Here is a tiny trained network, its code and every weight. The questions are about switching its units off for an input and a class, where a switched-off unit gives its printed mean instead of its output.

import numpy as np


def w(rows, s, z=0):
    codes = np.array(rows[::2]) - 128.0
    scale = np.full(codes.shape[1], s)
    scale[-1] = z or s
    return codes * scale


def norm(h):
    return h / np.sqrt((h * h).mean(-1, keepdims=True) + 1e-5)


def f(y):
    return np.maximum(y, 0)


def log_softmax(a):
    a = a - a.max(-1, keepdims=True)
    return a - np.log(np.exp(a).sum(-1, keepdims=True))


def net(x, mask):
    res = np.array(x, float).reshape(1, 2) / 4 @ E
    u = 0
    for l in range(4):
        y = f(norm(res) @ A[l][:, :-1].T + A[l][:, -1])
        res = res + np.where(mask[u : u + 3], y, B[l][:, -1]) @ B[l][:, :-1]
        u += 3
    return log_softmax(norm(res)[-1] @ U[:, :-1].T + U[:, -1])


A, B = {}, {}
E = w([
[214,98,128,40,91,205,24,201,111,148,248,72],'x0',
[42,152,40,88,53,174,130,205,94,70,104,254],'x1',
],0.007)
A[0] = w([
[76,160,152,170,177,46,164,76,162,122,32,142,19],'L0N0',
[188,142,142,90,110,171,90,165,121,168,244,91,153],'L0N1',
[236,75,157,167,254,140,160,69,91,139,105,58,6],'L0N2',
],0.0044,0.0023)
B[0] = w([
[169,75,112,143,113,218,180,131,44,154,170,179,235],'L0N0',
[165,82,86,134,152,129,103,99,139,74,45,131,254],'L0N1',
[111,170,151,138,82,135,52,157,254,93,55,168,225],'L0N2',
],0.009,0.0062)
A[1] = w([
[49,178,82,84,69,113,155,184,100,142,211,148,246],'L1N0',
[110,115,97,119,129,72,103,107,149,85,49,120,2],'L1N1',
[64,176,100,97,179,99,143,131,118,174,187,11,73],'L1N2',
],0.012,0.00095)
B[1] = w([
[187,134,221,149,250,192,106,172,203,135,68,127,255],'L1N0',
[32,132,168,140,87,109,150,159,2,127,199,153,236],'L1N1',
[124,80,230,159,161,86,119,239,59,171,125,142,128],'L1N2',
],0.0077,0.0072)
A[2] = w([
[76,181,71,110,6,127,145,133,191,132,142,191,4],'L2N0',
[123,159,216,172,118,24,119,57,196,174,133,43,2],'L2N1',
[120,159,49,61,113,85,185,42,186,133,166,117,30],'L2N2',
],0.014,0.00077)
B[2] = w([
[68,71,179,106,8,76,140,81,13,66,224,124,150],'L2N0',
[151,217,221,69,233,194,131,242,230,153,72,193,255],'L2N1',
[110,160,255,186,104,122,83,29,193,85,212,36,128],'L2N2',
],0.0068,0.0082)
A[3] = w([
[119,145,153,178,199,51,249,47,131,161,102,92,15],'L3N0',
[190,121,80,73,102,122,69,137,138,140,200,63,179],'L3N1',
[203,96,194,179,201,150,184,85,109,194,195,53,255],'L3N2',
],0.019,0.00064)
B[3] = w([
[209,111,35,140,110,135,101,56,159,252,107,27,235],'L3N0',
[136,141,78,183,116,111,194,59,131,225,101,98,255],'L3N1',
[72,125,125,112,29,69,116,131,74,55,175,137,227],'L3N2',
],0.015,0.0082)
U = w([
[157,95,15,185,84,145,137,78,140,254,70,81,173],'0',
[112,154,221,155,211,185,94,225,206,135,56,158,151],'1',
[58,98,142,144,19,86,94,168,82,50,157,140,108],'2',
[107,104,62,51,238,72,169,100,201,86,236,119,2],'3',
],0.009,0.0039)

Each question gives the input, the list of numbers given to net, and the class t.
The units are the neurons (one row each of A and B). Each row of codes is followed by its name. A weight is (code - 128) times the scale printed after its matrix; where a second scale follows, it is the last column's (A, B and U).
mask holds one flag per neuron, layer by layer. A switched-off neuron (its flag False) gives its mean, the last column of its row in B, instead of its output. The means were averaged over made-up inputs and are rounded, as every weight is.
A unit's drop is (log p(t) with every unit on - log p(t) with that unit switched off) / (log p(t) with every unit on - log p(t) with every unit switched off).
The circuit of an input: a set's keep is (log p(t) with only the set's units on - log p(t) with every unit switched off) / (log p(t) with every unit on - log p(t) with every unit switched off). Starting from all 12 units, units are removed one at a time, each time the one whose removal leaves the highest keep (on an exact tie, the one counted first), for as long as the keep stays at least 0.8.
units of the circuit, in order: the units of the circuit, biggest drop first
k most important neurons: the k neurons with the biggest drops, biggest first
drop when u is switched off: that unit's drop, to one decimal
input [-3,-7], class 1: units of the circuit, in order => L2N1
input [-1,5], class 1: 2 most important neurons => L1N0, L0N1
input [-3,-1], class 2: units of the circuit, in order => L3N2, L0N0
input [-6,-8], class 1: 3 most important neurons => L2N1, L0N2, L0N1
input [5,-8], class 1: 2 most important neurons => L2N1, L0N2
input [2,-3], class 2: 2 most important neurons => L1N1, L1N0
input [3,-1], class 2: 3 most important neurons => L1N1, L0N1, L0N0
input [-3,-3], class 2: 4 most important neurons => L2N1, L3N0, L3N1, L0N1
input [2,0], class 2: 3 most important neurons => L0N1, L1N1, L3N0
input [2,-1], class 2: 2 most important neurons => L1N1, L3N0
input [-2,-4], class 1: 4 most important neurons => L0N2, L0N1, L3N2, L2N1
input [-1,-2], class 2: 2 most important neurons => L1N0, L2N0
input [-6,8], class 1: 3 most important neurons => L1N0, L0N1, L0N2
input [3,8], class 1: units of the circuit, in order => L1N0
input [1,-3], class 2: drop when L2N0 is switched off => 0.2
input [3,-3], class 2: drop when L1N0 is switched off => 0.2
input [2,5], class 1: drop when L1N0 is switched off => 0.7
input [-1,6], class 1: drop when L1N0 is switched off => 1.3
